Here is a tiny trained network, its code and every weight. The questions are about switching its units off for an input and a class, where a switched-off unit gives its printed mean instead of its output.

import numpy as np


def w(rows, s, z=0):
    codes = np.array(rows[::2]) - 128.0
    scale = np.full(codes.shape[1], s)
    scale[-1] = z or s
    return codes * scale


def norm(h):
    return h / np.sqrt((h * h).mean(-1, keepdims=True) + 1e-5)


def f(y):
    return np.maximum(y, 0)


def log_softmax(a):
    a = a - a.max(-1, keepdims=True)
    return a - np.log(np.exp(a).sum(-1, keepdims=True))


def net(x, mask):
    res = np.array(x, float).reshape(1, 8) / 4 @ E
    u = 0
    for l in range(4):
        y = f(norm(res) @ A[l][:, :-1].T + A[l][:, -1])
        res = res + np.where(mask[u : u + 16], y, B[l][:, -1]) @ B[l][:, :-1]
        u += 16
    return log_softmax(norm(res)[-1] @ U[:, :-1].T + U[:, -1])


A, B = {}, {}
E = w([
[128,126,128,128,126,132,127,129,128],'x0',
[145,199,224,83,19,102,77,103,139],'x1',
[135,129,128,130,128,130,128,128,121],'x2',
[140,180,179,79,224,167,73,172,106],'x3',
[124,128,128,125,127,125,126,132,123],'x4',
[143,57,157,37,190,45,128,18,75],'x5',
[122,131,39,125,119,134,1,79,164],'x6',
[114,226,78,87,143,174,180,55,107],'x7',
],0.0015)
A[0] = w([
[125,144,63,164,107,141,32,111,168,31],'0.n0',
[152,116,67,165,10,120,193,70,172,13],'0.n1',
[170,178,143,102,189,174,95,148,143,38],'0.n2',
[117,23,149,170,74,95,70,233,151,1],'0.n3',
[147,221,157,144,200,176,79,176,139,38],'0.n4',
[116,128,73,128,111,137,42,109,163,12],'0.n5',
[151,70,11,177,185,193,159,187,107,40],'0.n6',
[105,102,144,123,172,79,121,48,99,62],'0.n7',
[98,136,192,131,119,145,238,151,137,25],'0.n8',
[103,222,81,230,84,170,123,227,143,15],'0.n9',
[110,253,32,106,101,154,212,79,133,25],'0.n10',
[148,179,189,114,1,158,76,123,115,17],'0.n11',
[117,128,72,142,120,145,67,112,157,13],'0.n12',
[144,159,163,112,51,142,102,125,125,23],'0.n13',
[136,111,75,179,68,129,177,118,144,35],'0.n14',
[126,132,201,150,121,139,239,189,161,28],'0.n15',
],0.0038,0.00091)
B[0] = w([
[159,173,93,122,81,129,147,121,15,206],'0.n0',
[28,75,194,66,165,119,65,222,88,205],'0.n1',
[71,56,155,158,117,105,97,151,98,178],'0.n2',
[154,175,211,158,208,242,88,65,130,222],'0.n3',
[50,65,196,110,107,119,86,203,99,203],'0.n4',
[169,171,102,131,108,122,152,146,41,187],'0.n5',
[64,249,140,134,117,36,159,116,204,234],'0.n6',
[145,139,101,64,56,204,144,164,205,196],'0.n7',
[159,163,40,146,81,126,57,133,73,204],'0.n8',
[197,43,101,3,93,138,172,51,198,253],'0.n9',
[194,139,218,208,188,207,71,94,149,222],'0.n10',
[77,193,87,162,165,66,188,124,199,218],'0.n11',
[158,161,95,128,109,120,132,140,59,178],'0.n12',
[95,166,104,145,158,93,168,122,164,178],'0.n13',
[78,70,178,123,148,115,106,179,93,181],'0.n14',
[157,188,60,105,117,123,115,108,17,215],'0.n15',
],0.0059,0.0033)
A[1] = w([
[25,3,156,152,123,103,100,193,97,2],'1.n0',
[88,171,105,189,132,88,160,134,196,36],'1.n1',
[120,178,136,163,152,44,152,138,206,72],'1.n2',
[97,145,104,166,175,53,177,120,159,71],'1.n3',
[159,87,105,81,106,165,154,109,178,52],'1.n4',
[119,135,61,139,202,132,165,165,163,122],'1.n5',
[126,117,155,127,148,121,128,135,174,139],'1.n6',
[204,130,121,156,112,92,199,174,55,85],'1.n7',
[182,59,114,67,95,161,180,133,205,54],'1.n8',
[175,65,116,76,159,70,127,76,135,50],'1.n9',
[180,94,174,217,163,163,119,97,148,43],'1.n10',
[152,104,136,158,111,105,131,115,130,123],'1.n11',
[143,116,133,102,116,147,140,107,150,49],'1.n12',
[166,89,105,99,67,182,152,150,189,36],'1.n13',
[190,135,41,168,107,86,120,138,39,63],'1.n14',
[169,108,171,205,156,171,121,87,138,66],'1.n15',
],0.0047,0.00081)
B[1] = w([
[81,73,222,111,218,71,90,254,116,214],'1.n0',
[100,138,167,90,94,41,128,56,145,205],'1.n1',
[42,131,106,157,93,73,164,36,113,235],'1.n2',
[76,171,131,108,101,69,166,59,166,197],'1.n3',
[145,59,154,114,56,144,171,156,150,199],'1.n4',
[111,160,182,131,61,96,104,82,118,167],'1.n5',
[142,120,99,129,125,142,132,111,60,171],'1.n6',
[146,145,51,122,103,149,52,125,70,197],'1.n7',
[177,66,88,74,54,170,154,146,194,216],'1.n8',
[106,142,121,96,61,189,187,138,144,168],'1.n9',
[133,176,145,158,186,215,126,87,146,171],'1.n10',
[106,165,114,94,146,134,121,121,133,129],'1.n11',
[139,79,120,140,107,113,143,153,149,168],'1.n12',
[142,73,81,59,110,157,201,109,166,187],'1.n13',
[183,153,47,142,126,142,79,161,39,254],'1.n14',
[183,127,175,168,150,175,111,109,148,182],'1.n15',
],0.0066,0.0024)
A[2] = w([
[139,148,142,252,131,162,125,179,163,61],'2.n0',
[138,111,110,164,145,121,151,127,137,42],'2.n1',
[187,62,89,205,169,160,169,137,45,71],'2.n2',
[140,114,145,218,187,150,198,153,127,54],'2.n3',
[155,102,83,206,153,103,112,159,174,67],'2.n4',
[133,107,100,182,159,122,144,139,153,57],'2.n5',
[159,70,161,218,134,144,232,77,78,82],'2.n6',
[197,162,88,255,156,54,146,133,70,56],'2.n7',
[220,162,148,237,154,157,201,77,152,79],'2.n8',
[154,112,95,170,176,107,150,132,154,60],'2.n9',
[165,121,16,164,90,130,218,151,153,59],'2.n10',
[145,125,94,177,176,114,154,142,149,52],'2.n11',
[214,161,195,235,243,177,127,104,197,1],'2.n12',
[144,80,90,248,162,115,139,146,164,48],'2.n13',
[129,163,87,186,191,153,102,192,191,103],'2.n14',
[158,105,170,243,241,224,138,61,128,16],'2.n15',
],0.0035,0.00047)
B[2] = w([
[118,128,127,82,163,164,162,68,140,163],'2.n0',
[141,112,162,116,113,124,114,107,106,128],'2.n1',
[88,126,71,99,79,44,91,65,170,217],'2.n2',
[150,158,143,122,49,142,84,111,160,151],'2.n3',
[90,110,127,104,160,151,129,118,116,128],'2.n4',
[107,124,140,157,89,138,130,140,103,129],'2.n5',
[150,201,109,50,187,65,52,170,153,153],'2.n6',
[116,123,104,60,59,190,148,170,136,242],'2.n7',
[60,54,190,152,202,115,62,191,116,206],'2.n8',
[144,150,128,104,108,135,107,120,130,129],'2.n9',
[142,66,215,141,167,162,76,211,180,240],'2.n10',
[106,113,118,129,118,139,106,120,152,130],'2.n11',
[150,109,161,209,186,254,77,24,160,246],'2.n12',
[123,131,65,21,208,128,158,79,103,131],'2.n13',
[193,134,209,46,112,112,173,68,82,159],'2.n14',
[220,174,161,193,194,205,138,69,225,252],'2.n15',
],0.0047,0.0015)
A[3] = w([
[150,130,112,193,132,99,144,167,163,83],'3.n0',
[118,108,72,187,122,125,114,139,100,84],'3.n1',
[137,136,120,182,170,74,161,181,136,68],'3.n2',
[156,75,132,162,90,134,188,150,129,80],'3.n3',
[168,97,105,188,149,104,122,95,161,62],'3.n4',
[131,129,126,138,128,126,134,132,130,92],'3.n5',
[163,80,140,177,162,104,159,160,71,85],'3.n6',
[99,126,157,94,99,191,113,147,122,150],'3.n7',
[161,106,94,206,143,88,127,155,153,72],'3.n8',
[81,97,109,181,125,48,210,57,131,92],'3.n9',
[192,61,49,163,138,142,59,122,96,85],'3.n10',
[95,79,96,174,226,95,136,226,134,74],'3.n11',
[134,108,100,200,142,116,168,158,143,3],'3.n12',
[137,98,99,207,141,114,149,151,138,64],'3.n13',
[119,119,79,205,128,115,133,150,163,76],'3.n14',
[178,184,2,198,140,118,128,188,84,51],'3.n15',
],0.0043,0.00073)
B[3] = w([
[157,118,62,200,174,83,135,150,160,128],'3.n0',
[146,160,144,101,111,143,153,138,113,162],'3.n1',
[103,55,142,118,101,175,106,105,92,137],'3.n2',
[161,147,80,81,151,141,149,156,190,170],'3.n3',
[111,136,118,160,133,148,96,168,147,144],'3.n4',
[111,126,106,120,132,136,113,128,136,128],'3.n5',
[94,145,111,105,134,102,116,148,173,143],'3.n6',
[157,73,52,234,151,75,190,173,182,221],'3.n7',
[154,151,129,140,168,139,153,150,135,128],'3.n8',
[102,201,101,201,135,44,145,86,171,224],'3.n9',
[91,245,136,135,122,100,175,104,86,224],'3.n10',
[124,61,124,203,196,84,142,202,118,170],'3.n11',
[157,130,112,162,129,147,103,122,129,128],'3.n12',
[124,106,100,95,138,137,77,116,150,128],'3.n13',
[141,159,144,107,114,119,144,139,120,128],'3.n14',
[207,68,69,165,113,147,120,127,2,251],'3.n15',
],0.0058,0.0026)
U = w([
[177,172,50,126,96,139,100,145,2,252],'0',
[47,186,134,135,97,33,160,51,167,167],'1',
[172,55,98,72,69,166,189,154,211,133],'2',
[162,147,185,179,197,213,97,80,165,67],'3',
[73,70,180,131,186,82,100,227,104,27],'4',
],0.0067,0.00039)

Each question gives the input, the list of numbers given to net, and the class t.
The units are the neurons (one row each of A and B). Each row of codes is followed by its name. A weight is (code - 128) times the scale printed after its matrix; where a second scale follows, it is the last column's (A, B and U).
mask holds one flag per neuron, layer by layer. A switched-off neuron (its flag False) gives its mean, the last column of its row in B, instead of its output. The means were averaged over made-up inputs and are rounded, as every weight is.
A unit's drop is (log p(t) with every unit on - log p(t) with that unit switched off) / (log p(t) with every unit on - log p(t) with every unit switched off).
The circuit of an input: a set's keep is (log p(t) with only the set's units on - log p(t) with every unit switched off) / (log p(t) with every unit on - log p(t) with every unit switched off). Starting from the 12 units with the biggest drops (on a tie, the unit counted first), units are removed one at a time, each time the one whose removal leaves the highest keep (on an exact tie, the one counted first), for as long as the keep stays at least 0.8.
circuit, biggest first: the units of the circuit, biggest drop first
most important unit: the unit with the biggest drop
top k neurons: the k neurons with the biggest drops, biggest first
top k neurons in layer l: the k neurons of layer l with the biggest drops, biggest first
input [-4,-6,-4,6,-7,-1,1,-4], class 1: top 2 neurons	(0.n6; 0.n1)
input [-4,-7,4,1,4,4,-2,8], class 3: top 2 neurons in layer 0	(0.n10; 0.n11)
input [3,0,-6,1,0,-4,-5,8], class 3: circuit, biggest first	(0.n10)
input [-7,-1,5,-6,6,4,2,-1], class 4: top 3 neurons	(0.n1; 0.n9; 1.n0)
input [-5,2,-7,0,-8,4,5,6], class 3: top 4 neurons in layer 0	(0.n10; 0.n9; 0.n15; 0.n8)
input [6,4,4,-2,-1,0,3,3], class 1: top 3 neurons	(0.n11; 0.n15; 0.n13)
input [-1,-5,-3,-7,6,-3,-5,0], class 4: top 2 neurons	(0.n1; 0.n14)
input [8,7,-2,6,6,-7,-5,7], class 1: top 3 neurons	(0.n11; 0.n3; 0.n7)
input [-4,5,-2,2,-5,4,-2,-6], class 3: top 2 neurons	(0.n3; 0.n6)
input [8,-7,-5,-7,4,8,3,-4], class 2: top 2 neurons	(0.n7; 0.n11)
input [6,7,5,3,5,7,5,-8], class 3: top 2 neurons	(0.n3; 0.n9)
input [0,-5,6,6,-2,3,4,4], class 4: top 2 neurons	(0.n4; 0.n2)
input [8,8,-8,1,-7,-7,-1,-8], class 1: top 3 neurons in layer 0	(0.n11; 0.n10; 0.n13)
input [5,-4,-5,6,-4,5,-1,5], class 4: top 3 neurons	(0.n3; 0.n9; 0.n2)
input [-2,4,5,5,-2,-1,5,-7], class 3: top 2 neurons	(0.n3; 0.n15)
input [4,8,8,4,3,5,-7,-7], class 1: top 4 neurons	(0.n0; 0.n10; 0.n5; 0.n11)
input [-2,4,-5,-1,-2,3,-8,-6], class 0: most important unit	0.n15
input [8,3,-6,0,-1,-7,5,-7], class 2: top 2 neurons	(0.n9; 0.n10)
input [-7,-2,-7,5,-7,-3,-2,-4], class 4: top 3 neurons in layer 0	(0.n4; 0.n10; 0.n2)
input [-1,-7,-4,-8,7,-3,-4,4], class 4: circuit, biggest first	(0.n1)
input [0,4,-4,5,-7,-7,-6,-5], class 2: top 2 neurons	(0.n9; 0.n0)
input [-7,8,1,7,7,-7,0,-8], class 1: circuit, biggest first	(0.n11; 1.n2)
input [8,-4,-8,-1,6,4,0,5], class 3: top 2 neurons	(0.n10; 0.n9)
input [6,-8,8,-3,6,-8,-2,-1], class 1: top 2 neurons in layer 0	(0.n6; 0.n7)
input [-6,5,-1,7,1,-4,-8,-6], class 0: top 4 neurons in layer 0	(0.n15; 0.n1; 0.n8; 0.n10)
input [2,4,6,2,3,-8,6,-5], class 2: top 2 neurons in layer 0	(0.n9; 0.n15)
input [-7,6,-3,1,-4,6,-8,5], class 0: most important unit	0.n9
input [-5,-3,-5,-8,-2,-5,-1,-3], class 4: top 2 neurons in layer 0	(0.n1; 0.n14)
input [-4,7,7,-8,3,1,-7,-3], class 4: top 3 neurons in layer 0	(0.n1; 0.n6; 0.n0)
input [-3,5,5,-5,5,-4,1,7], class 3: top 2 neurons in layer 0	(0.n10; 0.n6)
